Below are the code and all the weights of a small trained network. Each question names an input and a target symbol and asks about switching units off, where a switched-off unit gives its printed mean instead of its output.

import numpy as np


def w(rows, s, z=0):
    codes = np.array(rows[::2]) - 128.0
    scale = np.full(codes.shape[1], s)
    scale[-1] = z or s
    return codes * scale


def norm(h):
    return h / np.sqrt((h * h).mean(-1, keepdims=True) + 1e-5)


def f(y):
    return np.maximum(y, 0)


def softmax(a):
    e = np.exp(a - a.max(-1, keepdims=True))
    return e / e.sum(-1, keepdims=True)


def log_softmax(a):
    a = a - a.max(-1, keepdims=True)
    return a - np.log(np.exp(a).sum(-1, keepdims=True))


def net(x, mask):
    ids = ['γεηλμπφψω'.index(c) for c in x.split()]
    T = len(ids)
    res = E[ids] + P[:T]
    u = 0
    for l in range(2):
        r = norm(res)
        for j in range(2):
            rows = slice(2 * j, 2 * j + 2)
            q, k, v = (r @ M[l][rows].T for M in (Q, K, V))
            z = softmax(np.where(np.tri(T) > 0, q @ k.T / 2**0.5, -1e9)) @ v
            o = O[l][rows]
            res = res + np.where(mask[u + j], z, o[:, -1]) @ o[:, :-1]
        u += 2
        y = f(norm(res) @ A[l][:, :-1].T + A[l][:, -1])
        res = res + np.where(mask[u : u + 8], y, B[l][:, -1]) @ B[l][:, :-1]
        u += 8
    return log_softmax(norm(res)[-1] @ U[:, :-1].T + U[:, -1])


Q, K, V, O, A, B = {}, {}, {}, {}, {}, {}
E = w([
[91,155,167,189],'γ',
[133,110,145,87],'ε',
[147,108,157,82],'η',
[132,92,129,155],'λ',
[144,93,113,145],'μ',
[179,114,165,116],'π',
[174,107,140,106],'φ',
[96,94,5,79],'ψ',
[218,158,122,222],'ω',
],0.023)
P = w([
[182,19,224,133],'0',
[153,2,178,176],'1',
[151,45,164,154],'2',
[150,67,154,152],'3',
[151,97,144,130],'4',
[139,108,137,139],'5',
[136,123,104,131],'6',
[141,138,89,134],'7',
[161,113,115,161],'8',
[148,89,114,193],'9',
],0.0061)
Q[0] = w([
[178,1,174,136],'L0H0',
[191,81,122,125],'L0H0',
[153,230,99,114],'L0H1',
[187,89,207,152],'L0H1',
],0.0097)
K[0] = w([
[130,183,69,122],'L0H0',
[90,219,86,189],'L0H0',
[101,77,89,109],'L0H1',
[140,254,66,70],'L0H1',
],0.0097)
V[0] = w([
[128,188,197,181],'L0H0',
[217,136,67,103],'L0H0',
[132,128,141,98],'L0H1',
[146,158,254,102],'L0H1',
],0.013)
O[0] = w([
[101,167,128,194,23],'L0H0',
[255,69,108,144,253],'L0H0',
[85,108,137,83,134],'L0H1',
[153,129,192,56,231],'L0H1',
],0.0086,0.0033)
A[0] = w([
[199,168,188,172,234],'L0N0',
[180,145,100,28,206],'L0N1',
[67,145,48,133,252],'L0N2',
[135,50,165,229,85],'L0N3',
[168,98,95,171,45],'L0N4',
[2,194,180,184,146],'L0N5',
[108,117,116,79,11],'L0N6',
[146,110,185,153,103],'L0N7',
],0.008,0.0018)
B[0] = w([
[3,137,46,109,249],'L0N0',
[166,11,55,145,240],'L0N1',
[95,25,146,189,155],'L0N2',
[197,146,95,21,253],'L0N3',
[36,134,194,20,199],'L0N4',
[122,224,85,16,171],'L0N5',
[52,212,33,102,140],'L0N6',
[197,170,19,83,200],'L0N7',
],0.0055,0.005)
Q[1] = w([
[146,200,247,211],'L1H0',
[48,147,131,106],'L1H0',
[128,115,135,110],'L1H1',
[126,143,15,66],'L1H1',
],0.013)
K[1] = w([
[163,42,226,75],'L1H0',
[141,213,232,132],'L1H0',
[61,124,140,138],'L1H1',
[158,124,11,172],'L1H1',
],0.012)
V[1] = w([
[64,152,78,60],'L1H0',
[143,2,227,145],'L1H0',
[72,216,71,196],'L1H1',
[34,108,76,138],'L1H1',
],0.008)
O[1] = w([
[6,46,115,100,140],'L1H0',
[155,124,132,28,139],'L1H0',
[183,87,155,183,2],'L1H1',
[117,94,56,66,90],'L1H1',
],0.012,0.0078)
A[1] = w([
[133,255,150,58,133],'L1N0',
[104,56,173,96,84],'L1N1',
[73,209,121,140,123],'L1N2',
[241,144,107,205,185],'L1N3',
[49,156,146,174,253],'L1N4',
[152,66,185,105,208],'L1N5',
[84,231,185,112,225],'L1N6',
[110,138,126,32,136],'L1N7',
],0.0098,0.0049)
B[1] = w([
[106,141,170,185,218],'L1N0',
[86,149,93,151,175],'L1N1',
[24,42,137,142,153],'L1N2',
[138,134,51,254,228],'L1N3',
[63,147,229,238,185],'L1N4',
[61,165,99,204,234],'L1N5',
[114,37,134,230,192],'L1N6',
[152,183,86,251,254],'L1N7',
],0.0076,0.0063)
U = w([
[51,85,190,156,122],'γ',
[85,130,139,79,142],'ε',
[105,112,160,85,156],'η',
[58,192,82,126,109],'λ',
[109,158,88,96,94],'μ',
[131,125,181,102,253],'π',
[137,110,148,94,142],'φ',
[115,10,98,105,108],'ψ',
[170,111,127,198,69],'ω',
],0.012,0.0054)

Each question gives the input, a string of symbols that net reads in full, and the target symbol t.
The units are the heads (2 rows each of Q, K, V and O) and the neurons (one row each of A and B). Each row of codes is followed by its name. A weight is (code - 128) times the scale printed after its matrix; where a second scale follows, it is the last column's (O, A, B and U).
mask holds one flag per unit, layer by layer, with each layer's heads first. A switched-off unit (its flag False) gives its mean, the last column of its rows in O or B, instead of its output. The means were averaged over made-up inputs and are rounded, as every weight is.
A unit's drop is (log p(t) with every unit on - log p(t) with that unit switched off) / (log p(t) with every unit on - log p(t) with every unit switched off).
The circuit of an input: a set's keep is (log p(t) with only the set's units on - log p(t) with every unit switched off) / (log p(t) with every unit on - log p(t) with every unit switched off). Starting from the 12 units with the biggest drops (on a tie, the unit counted first), units are removed one at a time, each time the one whose removal leaves the highest keep (on an exact tie, the one counted first), for as long as the keep stays at least 0.8.
circuit, biggest first: the units of the circuit, biggest drop first
unit that matters most: the unit with the biggest drop
k most important neurons: the k neurons with the biggest drops, biggest first
top k neurons in layer l: the k neurons of layer l with the biggest drops, biggest first
drop when u is switched off: that unit's drop, to one decimal
input ε ψ λ γ λ ε, target γ: unit that matters most => L1H0
input μ φ π λ π, target π: top 2 neurons in layer 1 => [L1N3 L1N0]
input ψ λ π μ η π ψ γ η η, target γ: circuit, biggest first => [L1H0 L0N3]
input π λ γ λ π, target γ: circuit, biggest first => [L0H0 L1N6]
input λ ω γ π π, target γ: circuit, biggest first => [L0H0 L0N0 L0N5 L1H0]
input π λ π ε λ λ, target λ: top 3 neurons in layer 1 => [L1N7 L1N4 L1N6]
input λ λ λ π, target λ: 2 most important neurons => [L0N3 L1N7]
input π φ φ, target π: circuit, biggest first => [L1H0 L0H1]
input γ λ η ε φ ψ π λ μ, target ψ: circuit, biggest first => [L0H0 L1N3]
input γ γ λ η μ ψ μ, target ψ: circuit, biggest first => [L1H1 L0H0]
input λ λ λ φ, target λ: 2 most important neurons => [L0N3 L1N7]
input η φ η ω π ψ λ ε, target ψ: 3 most important neurons => [L0N1 L0N4 L1N3]
input λ λ γ λ ε φ λ, target γ: top 2 neurons in layer 0 => [L0N0 L0N1]
input λ ψ π, target ψ: unit that matters most => L0H0
input ψ λ ε φ μ μ γ ε, target γ: drop when L0H0 is switched off => 0.2
input ψ ψ φ λ ε, target ψ: drop when L1N7 is switched off => 0.0
input π λ μ π φ η γ φ η, target γ: drop when L1N6 is switched off => 0.1
